Here is a tiny trained network, its code and every weight. The questions are about switching its units off for an input and a class, where a switched-off unit gives its printed mean instead of its output.

import numpy as np


def w(rows, s, z=0):
    codes = np.array(rows[::2]) - 128.0
    scale = np.full(codes.shape[1], s)
    scale[-1] = z or s
    return codes * scale


def norm(h):
    return h / np.sqrt((h * h).mean(-1, keepdims=True) + 1e-5)


def f(y):
    return y / 2 * (1 + np.tanh(0.7978845608 * (y + 0.044715 * y**3)))


def log_softmax(a):
    a = a - a.max(-1, keepdims=True)
    return a - np.log(np.exp(a).sum(-1, keepdims=True))


def net(x, mask):
    res = np.array(x, float).reshape(1, 4) / 4 @ E
    u = 0
    for l in range(4):
        y = f(norm(res) @ A[l][:, :-1].T + A[l][:, -1])
        res = res + np.where(mask[u : u + 7], y, B[l][:, -1]) @ B[l][:, :-1]
        u += 7
    return log_softmax(norm(res)[-1] @ U[:, :-1].T + U[:, -1])


A, B = {}, {}
E = w([
[89,127,148,181,60,68,95,94,69,129,131,47],'x0',
[170,108,167,156,157,50,140,153,99,117,112,149],'x1',
[168,149,87,104,87,79,119,53,192,127,194,94],'x2',
[126,119,119,89,191,72,2,117,124,126,93,9],'x3',
],0.0081)
A[0] = w([
[194,139,153,128,82,72,100,59,202,156,194,101,3],'L0N1',
[171,104,64,89,104,57,109,81,117,149,203,115,16],'L0N2',
[176,125,143,83,201,98,109,217,128,143,55,171,39],'L0N3',
[189,105,136,118,196,121,122,164,170,109,2,160,51],'L0N4',
[127,190,188,129,136,132,122,122,142,178,129,129,108],'L0N5',
[107,132,198,174,98,115,133,146,59,128,143,90,47],'L0N6',
[84,106,86,111,172,127,8,113,141,127,103,9,33],'L0N7',
],0.006,0.0046)
B[0] = w([
[159,149,125,231,118,105,180,121,184,102,164,113,196],'L0N1',
[203,139,65,184,103,102,125,81,154,112,117,131,175],'L0N2',
[155,106,171,130,171,128,125,151,85,134,223,99,192],'L0N3',
[151,131,175,168,197,115,168,188,119,135,189,95,186],'L0N4',
[86,121,137,105,122,145,152,84,92,136,195,106,120],'L0N5',
[45,123,127,118,85,92,180,143,76,130,137,132,160],'L0N6',
[120,225,203,22,100,189,1,155,106,158,62,82,254],'L0N7',
],0.0073,0.0051)
A[1] = w([
[46,50,154,176,75,61,117,106,75,141,57,146,3],'L1N1',
[112,79,109,103,197,164,108,155,116,118,152,198,35],'L1N2',
[102,151,125,113,128,252,184,155,181,146,123,208,17],'L1N3',
[196,145,67,152,92,88,120,1,173,44,160,98,36],'L1N4',
[113,123,107,82,152,115,104,93,118,193,36,57,9],'L1N5',
[104,111,117,107,158,99,169,103,70,140,130,126,71],'L1N6',
[167,75,115,66,138,116,124,96,169,129,100,118,69],'L1N7',
],0.006,0.0029)
B[1] = w([
[46,146,152,204,113,84,183,175,161,102,87,175,171],'L1N1',
[167,105,97,167,185,102,103,65,95,42,216,120,165],'L1N2',
[135,2,26,42,165,174,115,48,139,147,53,170,248],'L1N3',
[233,206,57,223,192,43,227,210,172,124,137,101,253],'L1N4',
[129,146,188,106,119,142,87,32,115,149,88,247,177],'L1N5',
[58,136,147,181,210,131,131,100,182,103,143,187,118],'L1N6',
[112,182,170,211,103,114,131,134,78,187,129,179,120],'L1N7',
],0.0061,0.0045)
A[2] = w([
[130,79,68,184,154,95,113,91,159,103,140,94,100],'L2N1',
[130,126,120,83,106,113,134,91,122,113,72,132,12],'L2N2',
[95,198,131,76,124,136,9,102,99,151,130,78,102],'L2N3',
[45,133,156,127,62,94,139,175,76,148,76,116,10],'L2N4',
[164,115,103,70,155,147,155,200,121,191,148,167,7],'L2N5',
[130,181,86,134,69,74,107,95,213,147,216,53,168],'L2N6',
[108,174,168,111,97,156,1,81,116,151,91,18,64],'L2N7',
],0.0066,0.0019)
B[2] = w([
[122,127,126,129,86,145,168,108,92,199,102,101,152],'L2N1',
[57,92,139,91,153,109,172,119,171,151,145,138,129],'L2N2',
[115,118,226,35,109,85,138,175,113,100,35,229,231],'L2N3',
[57,119,141,161,75,90,79,127,163,87,114,111,179],'L2N4',
[112,118,179,118,92,143,67,94,118,167,207,66,163],'L2N5',
[198,188,182,112,105,66,159,111,129,171,79,75,218],'L2N6',
[111,123,187,2,53,138,125,150,67,148,48,198,254],'L2N7',
],0.0087,0.0067)
A[3] = w([
[77,105,122,86,189,140,65,68,125,139,141,154,28],'L3N1',
[36,171,133,130,122,53,112,186,94,122,120,125,150],'L3N2',
[185,154,103,81,167,124,130,124,166,66,149,153,13],'L3N3',
[89,103,28,98,100,202,122,24,121,125,176,180,3],'L3N4',
[1,134,143,220,51,98,164,136,81,100,141,133,37],'L3N5',
[52,149,95,140,110,85,173,133,151,101,146,90,119],'L3N6',
[141,101,139,132,202,136,139,194,110,180,194,194,87],'L3N7',
],0.0063,0.002)
B[3] = w([
[162,141,127,167,91,96,207,138,114,129,140,109,172],'L3N1',
[106,219,45,105,131,152,83,121,171,94,107,216,241],'L3N2',
[103,122,172,179,110,147,69,100,85,120,118,75,149],'L3N3',
[138,121,36,85,60,166,77,119,181,136,99,130,252],'L3N4',
[93,88,108,200,168,121,1,88,188,95,123,103,244],'L3N5',
[150,115,131,175,192,126,99,124,156,113,68,120,166],'L3N6',
[74,151,109,119,113,139,133,145,110,116,189,21,234],'L3N7',
],0.0073,0.0034)
U = w([
[6,119,107,244,108,95,24,97,184,59,89,158,38],'0',
[130,99,189,129,218,154,132,171,65,115,254,88,151],'1',
[224,235,101,217,75,50,193,70,186,175,121,70,163],'2',
[116,183,237,14,66,89,44,142,81,148,21,152,248],'3',
[122,52,9,74,66,234,156,62,167,164,130,167,33],'4',
],0.0094,0.0012)

Each question gives the input, the list of numbers given to net, and the class t.
The units are the neurons (one row each of A and B). Each row of codes is followed by its name. A weight is (code - 128) times the scale printed after its matrix; where a second scale follows, it is the last column's (A, B and U).
mask holds one flag per neuron, layer by layer. A switched-off neuron (its flag False) gives its mean, the last column of its row in B, instead of its output. The means were averaged over made-up inputs and are rounded, as every weight is.
A unit's drop is (log p(t) with every unit on - log p(t) with that unit switched off) / (log p(t) with every unit on - log p(t) with every unit switched off).
The circuit of an input: a set's keep is (log p(t) with only the set's units on - log p(t) with every unit switched off) / (log p(t) with every unit on - log p(t) with every unit switched off). Starting from the 12 units with the biggest drops (on a tie, the unit counted first), units are removed one at a time, each time the one whose removal leaves the highest keep (on an exact tie, the one counted first), for as long as the keep stays at least 0.8.
circuit, biggest first: the units of the circuit, biggest drop first
top k neurons: the k neurons with the biggest drops, biggest first
k most important neurons of layer l: the k neurons of layer l with the biggest drops, biggest first
drop when u is switched off: that unit's drop, to one decimal
input [-7,-6,-8,-1], class 4: circuit, biggest first : L1N3
input [8,-4,2,-6], class 0: circuit, biggest first : L3N5; L0N6
input [2,3,1,-1], class 0: top 2 neurons : L0N6; L1N1
input [-4,-8,6,-2], class 2: circuit, biggest first : L2N6; L2N7
input [-8,7,0,-8], class 4: top 2 neurons : L1N3; L1N4
input [-1,-7,-1,0], class 4: top 2 neurons : L1N3; L0N7
input [1,-1,7,3], class 2: 2 most important neurons of layer 0 : L0N1; L0N2
input [0,8,1,-7], class 4: top 4 neurons : L0N4; L0N3; L1N4; L2N6
input [7,2,8,3], class 2: top 2 neurons : L1N4; L0N1
input [7,1,4,1], class 2: top 3 neurons : L1N4; L0N1; L0N2
input [-8,-1,-3,-2], class 4: top 2 neurons : L1N3; L3N4
input [-6,3,-5,6], class 1: top 2 neurons : L0N4; L0N3
input [-6,1,-8,-5], class 1: 2 most important neurons of layer 0 : L0N4; L0N3
input [-1,3,-8,-8], class 4: drop when L1N3 is switched off : 0.8
input [-1,-4,3,0], class 2: drop when L3N1 is switched off : 0.0
input [-8,0,3,-1], class 4: drop when L1N3 is switched off : 0.2
input [0,1,-8,-4], class 1: drop when L2N7 is switched off : 0.1
